Each row has a name. Each question is about the rows just above it.

J_439: [138 153 146 108 142 138]
J_37: [129 184 184 155 183 137]
J_729: [129 120 121 134 150 132]
J_990: [138 124 161  93 106 133]
J_536: [142 109  74  75  82 133]
J_705: [119  79 128 132  83 115]
J_300: [116  57 131  59  60 110]
Which entry of J_300 is missing from [131  59 116  57 110]?
[60]
J_990 without one entry, shuffled: [161 124 106 133  93]. Gone:
[138]
Which entry of J_439 is missing from [108 138 138 146 142]?
[153]
Shuffled J_705 with one entry gone: [ 79 132  83 128 119], missing
[115]
Which entry of J_536 is missing from [142 133  82  74 109]?
[75]
Shuffled J_37 with one entry gone: [155 184 137 129 184], missing
[183]
Which entry of J_729 is missing from [120 129 150 132 134]?
[121]

J_502: [ 85 113  85 143]
J_745: [109 127  93 126]
J_489: [ 94 103  69 142]
J_145: [ 88 103  71 129]
J_814: [109 116 101 129]
J_526: [ 94 103  71 126]
J_145 without one entry, shuffled: [ 71 103 129]. Gone:
[88]
Which entry of J_745 is missing from [ 93 109 127]?
[126]

J_438: [153 115 152 114 155]
J_227: [127  79 103 128 122]
J_175: [114 165  85 153 112]
J_507: [104 187 174 177 177]
J_892: [114 115  85 114 155]
J_85: [190 120  90  98 148]
Which entry of J_438 is missing from [153 155 152 114]?
[115]
Which entry of J_227 is missing from [103  79 122 127]?
[128]

J_91: [ 80  79  69 189 165 195]
J_224: [143 175 138 103 126  89]
J_552: [131 146 120 168 127 167]
J_642: [131 146 120  87 127 167]
J_114: [ 80 183  69 189 165 195]
J_280: [175 138 132  85 106 140]
J_978: [119  67 189 114 132 184]
Which entry of J_280 is missing from [106 138 175 140  85]?
[132]
J_552 without one entry, shuffled: [131 127 120 168 146]. Gone:
[167]

J_815: [138 158 147 113]
J_80: [149 124 155 113]
J_141: [162 124 139 163]
J_948: [111 138 145 135]
J_44: [116 150 114 143]
J_153: [ 65 136 120 137]
J_378: [111 138 145 151]
J_248: [ 65 132 133 142]
J_523: [121 165 130 138]
Shuffled J_141 with one entry gone: [163 139 124], missing
[162]
J_141 without one entry, shuffled: [162 163 124]. Gone:
[139]

J_686: [ 83 125 140 122 109 119 147 147 127 203 143 144 132 170 115 155  55 122
 137 122  87 134 148 118 116 140 125 134]
J_991: [ 83 125 140 122 109 119 130 147 127 203  87 144 132 170 115 188  86 124
 116 136 138 114 104 126 145 126  86 120]
J_560: [ 83 125 140 122 109 119 130 147 127 203 143 144 132 170 115 188  86 124
 116 136 138 114 104 126 145 126  86 126]
J_991 without one entry, shuffled: [125 140 170 124 188 127 132  86  86  83 126 138 115 119 145 126 136 116
 144  87 109 122 130 203 114 147 120]. Gone:
[104]
Shuffled J_686 with one entry gone: [147 155 140 134 127 137 125 132 170 115  83 118 122 119 122 125 148 147
  87  55 203 143 122 116 109 134 140], missing
[144]
J_560 without one entry, shuffled: [140 119 188 127 114 115 125 126 124 132 138 143 104 147 203 116 122 109
 126 144 130 126  86 136  86  83 170]. Gone:
[145]
Shuffled J_686 with one entry gone: [119 155 140 137 116 134  55 170 109 132 122 203 127 144 118 125 125 134
  87 122 143 140  83 115 147 147 122], missing
[148]
Shuffled J_991 with one entry gone: [120 115 203 144 130  86 114 109 140 122 119 188  83 138 145 136 127 126
 124 170 126 147  86 116 104 132  87], missing
[125]

J_772: [133 125 126 124 111 159 125 137 111 118 114 119 119 142 127 128]
J_601: [155  85 118 127 124 188 125 142 115 118 103 116 124 131 134 130]
J_669: [133 125 126 127 122 152 125 137 118 118 114 119 124 133 127 128]
J_524: [133 125 126 127 121 152 125 137 118 118 114 119 124 133 127 128]
J_185: [133 125 126 127 121 140 125 137 118 118 116 119 124 133 127 131]
J_337: [133 125 126 127 116 126 125 137 118 118 114 119 123 137 127 129]
J_336: [133 125 126 127 121 141 125 137 118 118 115 119 124 133 127 129]
J_571: [133 125 126 127 119 152 125 137 118 118 114 119 124 134 127 128]
J_917: [133 125 126 127 121 145 125 137 118 118 114 124 124 133 127 132]
J_348: [133 125 126 127 121 141 125 137 118 118 115 119 124 133 127 134]
J_684: [137 109 124 127 123 163 125 137 118 162 113 119 124 133 127 127]
J_721: [140 125 126 117 106 174 125 144 100 113 114 119 126 148 127 127]
J_337 without one entry, shuffled: [125 118 127 133 129 126 123 137 116 137 127 125 126 119 118]. Gone:
[114]
Which entry of J_348 is missing from [121 115 137 133 125 118 127 141 127 124 119 133 118 134 125]?
[126]
Which entry of J_571 is missing from [152 126 114 119 127 124 127 125 118 134 133 125 128 119 118]?
[137]
Shuffled J_684 with one entry gone: [162 133 124 137 125 127 127 123 109 113 137 124 127 118 119], missing
[163]
J_917 without one entry, shuffled: [133 133 118 145 137 125 124 132 126 125 124 118 127 127 114]. Gone:
[121]

